Below is a small trained network, with its code and all its weights. Each question gives an input and a target symbol and asks what happens when units are switched off, that is, made to give their printed mean instead of their output.

import numpy as np


def w(rows, s, z=0):
    codes = np.array(rows[::2]) - 128.0
    scale = np.full(codes.shape[1], s)
    scale[-1] = z or s
    return codes * scale


def norm(h):
    return h / np.sqrt((h * h).mean(-1, keepdims=True) + 1e-5)


def f(y):
    return y / 2 * (1 + np.tanh(0.7978845608 * (y + 0.044715 * y**3)))


def softmax(a):
    e = np.exp(a - a.max(-1, keepdims=True))
    return e / e.sum(-1, keepdims=True)


def log_softmax(a):
    a = a - a.max(-1, keepdims=True)
    return a - np.log(np.exp(a).sum(-1, keepdims=True))


def net(x, mask):
    ids = ['βδεπτψ'.index(c) for c in x.split()]
    T = len(ids)
    res = E[ids] + P[:T]
    r = norm(res)
    for j in range(2):
        rows = slice(3 * j, 3 * j + 3)
        q, k, v = (r @ M[0][rows].T for M in (Q, K, V))
        z = softmax(np.where(np.tri(T) > 0, q @ k.T / 3**0.5, -1e9)) @ v
        o = O[0][rows]
        res = res + np.where(mask[j], z, o[:, -1]) @ o[:, :-1]
    y = f(norm(res) @ A[0][:, :-1].T + A[0][:, -1])
    res = res + np.where(mask[2:14], y, B[0][:, -1]) @ B[0][:, :-1]
    return log_softmax(norm(res)[-1] @ U[:, :-1].T + U[:, -1])


Q, K, V, O, A, B = {}, {}, {}, {}, {}, {}
E = w([
[14,227,178,158,84],'β',
[74,102,150,93,74],'δ',
[151,154,102,146,224],'ε',
[70,81,85,113,166],'π',
[157,98,81,247,137],'τ',
[158,93,158,156,143],'ψ',
],0.014)
P = w([
[197,68,46,161,86],'0',
[221,142,102,184,121],'1',
[157,14,134,180,148],'2',
[156,60,136,168,138],'3',
[134,97,140,162,124],'4',
[114,112,157,147,120],'5',
[90,129,162,144,115],'6',
[74,139,172,136,117],'7',
[56,145,181,128,109],'8',
[39,159,182,132,120],'9',
[6,194,184,140,97],'10',
[2,200,203,124,87],'11',
[27,168,182,93,106],'12',
],0.0055)
Q[0] = w([
[208,107,173,187,35],'h0',
[159,70,154,137,117],'h0',
[50,93,148,190,203],'h0',
[157,131,136,26,118],'h1',
[171,154,9,154,51],'h1',
[174,121,93,115,134],'h1',
],0.012)
K[0] = w([
[192,101,76,11,161],'h0',
[203,112,135,118,66],'h0',
[118,99,197,229,160],'h0',
[145,203,109,69,104],'h1',
[228,57,112,96,70],'h1',
[188,142,93,150,125],'h1',
],0.012)
V[0] = w([
[171,209,137,93,20],'h0',
[154,89,40,193,37],'h0',
[221,77,246,132,48],'h0',
[199,177,163,141,36],'h1',
[156,231,136,70,241],'h1',
[212,123,207,203,130],'h1',
],0.011)
O[0] = w([
[147,205,176,31,105,87],'h0',
[173,105,92,114,32,133],'h0',
[60,207,222,179,54,2],'h0',
[141,137,41,191,134,36],'h1',
[32,255,133,115,147,66],'h1',
[54,95,74,202,135,87],'h1',
],0.0089,0.0036)
A[0] = w([
[95,147,106,142,156,50],'n0',
[199,174,130,160,170,59],'n1',
[112,115,69,108,141,118],'n2',
[133,5,89,179,127,107],'n3',
[133,160,92,147,113,71],'n4',
[185,180,174,168,131,68],'n5',
[151,119,176,154,124,94],'n6',
[117,79,153,94,141,6],'n7',
[56,93,83,86,95,233],'n8',
[97,27,164,166,117,179],'n9',
[108,92,169,205,165,142],'n10',
[124,113,107,76,95,45],'n11',
],0.015,0.0024)
B[0] = w([
[177,159,86,105,121,157],'n0',
[103,73,134,190,136,142],'n1',
[147,82,115,131,96,145],'n2',
[126,154,249,247,149,255],'n3',
[118,101,145,101,170,124],'n4',
[95,65,93,121,132,139],'n5',
[154,101,97,123,129,137],'n6',
[98,89,144,100,206,153],'n7',
[143,98,168,194,158,190],'n8',
[43,104,91,123,189,236],'n9',
[70,75,75,103,163,201],'n10',
[93,178,152,145,132,135],'n11',
],0.021,0.0071)
U = w([
[91,214,143,103,58,164],'β',
[128,86,112,114,48,41],'δ',
[157,175,64,145,178,93],'ε',
[137,73,193,36,145,7],'π',
[176,56,149,244,97,234],'τ',
[2,72,44,127,120,124],'ψ',
],0.0059,0.0018)

Each question gives the input, a string of symbols that net reads in full, and the target symbol t.
The units are the heads (3 rows each of Q, K, V and O) and the neurons (one row each of A and B). Each row of codes is followed by its name. A weight is (code - 128) times the scale printed after its matrix; where a second scale follows, it is the last column's (O, A, B and U).
mask holds one flag per unit, heads first, then neurons. A switched-off unit (its flag False) gives its mean, the last column of its rows in O or B, instead of its output. The means were averaged over made-up inputs and are rounded, as every weight is.
A unit's drop is (log p(t) with every unit on - log p(t) with that unit switched off) / (log p(t) with every unit on - log p(t) with every unit switched off).
The circuit of an input: a set's keep is (log p(t) with only the set's units on - log p(t) with every unit switched off) / (log p(t) with every unit on - log p(t) with every unit switched off). Starting from the 12 units with the biggest drops (on a tie, the unit counted first), units are removed one at a time, each time the one whose removal leaves the highest keep (on an exact tie, the one counted first), for as long as the keep stays at least 0.8.
circuit, biggest first: the units of the circuit, biggest drop first
unit that matters most: the unit with the biggest drop
top k neurons: the k neurons with the biggest drops, biggest first
heads that matter: for each layer, one digit per head in row order, 1 if its drop is at least 0.15 and else 0, layers parted by /
drop when u is switched off: that unit's drop, to one decimal
input β β π β, target π: heads that matter -> 11
input β β ε π β δ β β δ π, target π: circuit, biggest first -> [h0 n3 n9 n10]
input ε β ε π τ π δ π π, target π: circuit, biggest first -> [h1 n3 n10]
input β ψ ε, target ψ: circuit, biggest first -> [h0 n10 n3]
input π β ε, target π: circuit, biggest first -> [h0 h1 n3 n9]
input π β δ ψ β β β β ψ β β β β, target β: heads that matter -> 10
input β β β τ π β β π π β β β, target β: top 2 neurons -> [n9 n3]
input ε ψ ε, target ψ: heads that matter -> 10
input β π δ ε, target π: unit that matters most -> h1
input β β ε β, target ε: top 2 neurons -> [n0 n3]
input β β ε ε ε ε δ β β, target ε: top 3 neurons -> [n3 n0 n9]
input ε ε ε ε π τ π β ψ ε β ε, target β: top 3 neurons -> [n9 n7 n8]
input β ε π ε δ π τ ε ε β ε, target β: top 2 neurons -> [n10 n9]
input β β β β ψ β τ ψ, target ψ: top neuron -> [n10]
input β β ε β β ε ε, target ε: top 3 neurons -> [n3 n9 n10]
input β ε ψ β π π β, target π: top 2 neurons -> [n3 n9]
input β τ β β β τ ψ π ε ψ, target ψ: drop when h0 is switched off -> 0.5
input β δ ε ε, target ε: drop when n0 is switched off -> 0.2
